Here is a tiny trained network, its code and every weight. The questions are about switching its units off for an input and a class, where a switched-off unit gives its printed mean instead of its output.

import numpy as np


def w(rows, s, z=0):
    codes = np.array(rows[::2]) - 128.0
    scale = np.full(codes.shape[1], s)
    scale[-1] = z or s
    return codes * scale


def f(y):
    return y / 2 * (1 + np.tanh(0.7978845608 * (y + 0.044715 * y**3)))


def log_softmax(a):
    a = a - a.max(-1, keepdims=True)
    return a - np.log(np.exp(a).sum(-1, keepdims=True))


def net(x, mask):
    res = np.array(x, float).reshape(1, 7) / 4 @ E
    y = f(res @ A[0][:, :-1].T + A[0][:, -1])
    res = res + np.where(mask, y, B[0][:, -1]) @ B[0][:, :-1]
    return log_softmax(res[-1] @ U[:, :-1].T + U[:, -1])


A, B = {}, {}
E = w([
[43,26,76,77,190,93,120,82,170,174,64],'x0',
[163,136,129,124,111,151,124,112,140,153,106],'x1',
[58,220,89,96,155,180,155,193,70,183,94],'x2',
[127,98,124,107,129,129,148,139,103,130,148],'x3',
[68,123,122,154,83,113,108,128,131,140,156],'x4',
[125,170,112,1,123,131,5,91,73,73,167],'x5',
[152,129,124,127,128,129,132,125,122,128,121],'x6',
],0.007)
A[0] = w([
[97,231,62,80,196,141,99,213,77,212,95,117],'N0',
[83,40,63,98,159,136,117,70,128,147,61,90],'N1',
[201,29,209,143,87,71,69,30,180,22,176,101],'N2',
[123,180,78,118,100,89,93,107,179,171,109,255],'N3',
[121,161,155,30,108,101,20,48,46,70,141,80],'N4',
[117,191,103,21,139,125,1,73,109,66,141,125],'N5',
[90,75,63,95,196,104,98,34,175,161,64,118],'N6',
[189,59,212,129,119,28,76,17,158,73,151,132],'N7',
[104,68,61,90,163,109,133,57,173,158,120,86],'N8',
[84,214,46,90,123,151,135,209,87,163,77,73],'N9',
[192,183,226,176,58,193,147,161,70,41,228,103],'N10',
],0.0048,0.0064)
B[0] = w([
[140,161,57,137,178,202,144,92,167,131,212,217],'N0',
[56,211,169,108,107,71,56,177,176,101,59,179],'N1',
[96,188,1,119,215,159,132,115,161,186,215,225],'N2',
[125,75,150,129,102,232,104,131,87,76,152,253],'N3',
[132,129,201,222,145,21,213,62,77,199,60,204],'N4',
[177,83,204,205,150,109,195,102,64,206,113,233],'N5',
[94,148,170,87,51,106,98,190,106,83,94,209],'N6',
[172,170,74,143,134,168,130,86,191,120,160,222],'N7',
[51,219,111,70,111,83,87,175,141,98,81,165],'N8',
[115,189,45,126,225,145,145,118,253,181,175,177],'N9',
[31,188,134,32,77,55,31,218,159,98,22,221],'N10',
],0.0066,0.0052)
U = w([
[135,159,1,116,163,162,128,92,154,145,207,77],'0',
[112,163,161,47,89,84,52,192,127,84,65,69],'1',
[142,86,220,235,138,83,245,90,105,203,85,97],'2',
[135,91,143,107,116,180,118,115,107,92,146,254],'3',
],0.009,0.0074)

Each question gives the input, the list of numbers given to net, and the class t.
The units are the neurons (one row each of A and B). Each row of codes is followed by its name. A weight is (code - 128) times the scale printed after its matrix; where a second scale follows, it is the last column's (A, B and U).
mask holds one flag per neuron, in row order. A switched-off neuron (its flag False) gives its mean, the last column of its row in B, instead of its output. The means were averaged over made-up inputs and are rounded, as every weight is.
A unit's drop is (log p(t) with every unit on - log p(t) with that unit switched off) / (log p(t) with every unit on - log p(t) with every unit switched off).
The circuit of an input: a set's keep is (log p(t) with only the set's units on - log p(t) with every unit switched off) / (log p(t) with every unit on - log p(t) with every unit switched off). Starting from all 11 units, units are removed one at a time, each time the one whose removal leaves the highest keep (on an exact tie, the one counted first), for as long as the keep stays at least 0.8.
units of the circuit, in order: the units of the circuit, biggest drop first
top k neurons: the k neurons with the biggest drops, biggest first
drop when u is switched off: that unit's drop, to one decimal
input [-7,0,-7,-6,-2,-3,1], class 0: units of the circuit, in order	[N2]
input [-6,6,-4,6,-7,-6,7], class 3: top 4 neurons	[N4 N10 N5 N1]
input [0,6,-1,0,4,8,-5], class 2: units of the circuit, in order	[N4 N5]
input [-1,-4,0,-7,-1,7,5], class 2: units of the circuit, in order	[N4 N5]
input [1,-6,-5,-1,-2,-2,-2], class 0: units of the circuit, in order	[N2 N7]
input [-1,-4,6,-6,3,7,3], class 2: units of the circuit, in order	[N5 N4]
input [6,3,-8,0,-2,3,0], class 0: top 3 neurons	[N2 N7 N10]
input [-6,-7,0,-5,-5,-6,2], class 1: top 3 neurons	[N10 N5 N4]
input [-8,5,7,0,0,-4,-2], class 1: top 2 neurons	[N10 N2]
input [-5,-5,6,-8,3,-6,6], class 0: units of the circuit, in order	[N5 N9]
input [-2,-4,-1,-2,-7,8,7], class 2: top 2 neurons	[N4 N5]
input [-3,6,-5,-3,-5,-4,-5], class 0: top 3 neurons	[N2 N5 N4]
input [7,7,-4,1,-5,8,-4], class 2: top 3 neurons	[N5 N4 N10]
input [-8,-7,0,-7,-6,1,-4], class 1: units of the circuit, in order	[N10]
input [7,-8,-5,-1,-7,-4,-7], class 1: top 3 neurons	[N6 N1 N8]
input [5,-3,-4,-5,3,6,1], class 2: drop when N4 is switched off	0.6
input [-2,-3,5,8,-4,6,-1], class 2: drop when N8 is switched off	0.0
input [-8,-6,-1,2,-6,3,-7], class 1: drop when N10 is switched off	1.3
input [3,0,-8,-7,5,-7,6], class 0: drop when N2 is switched off	0.4
input [-2,2,-6,7,-6,-6,-1], class 0: top neuron	[N2]
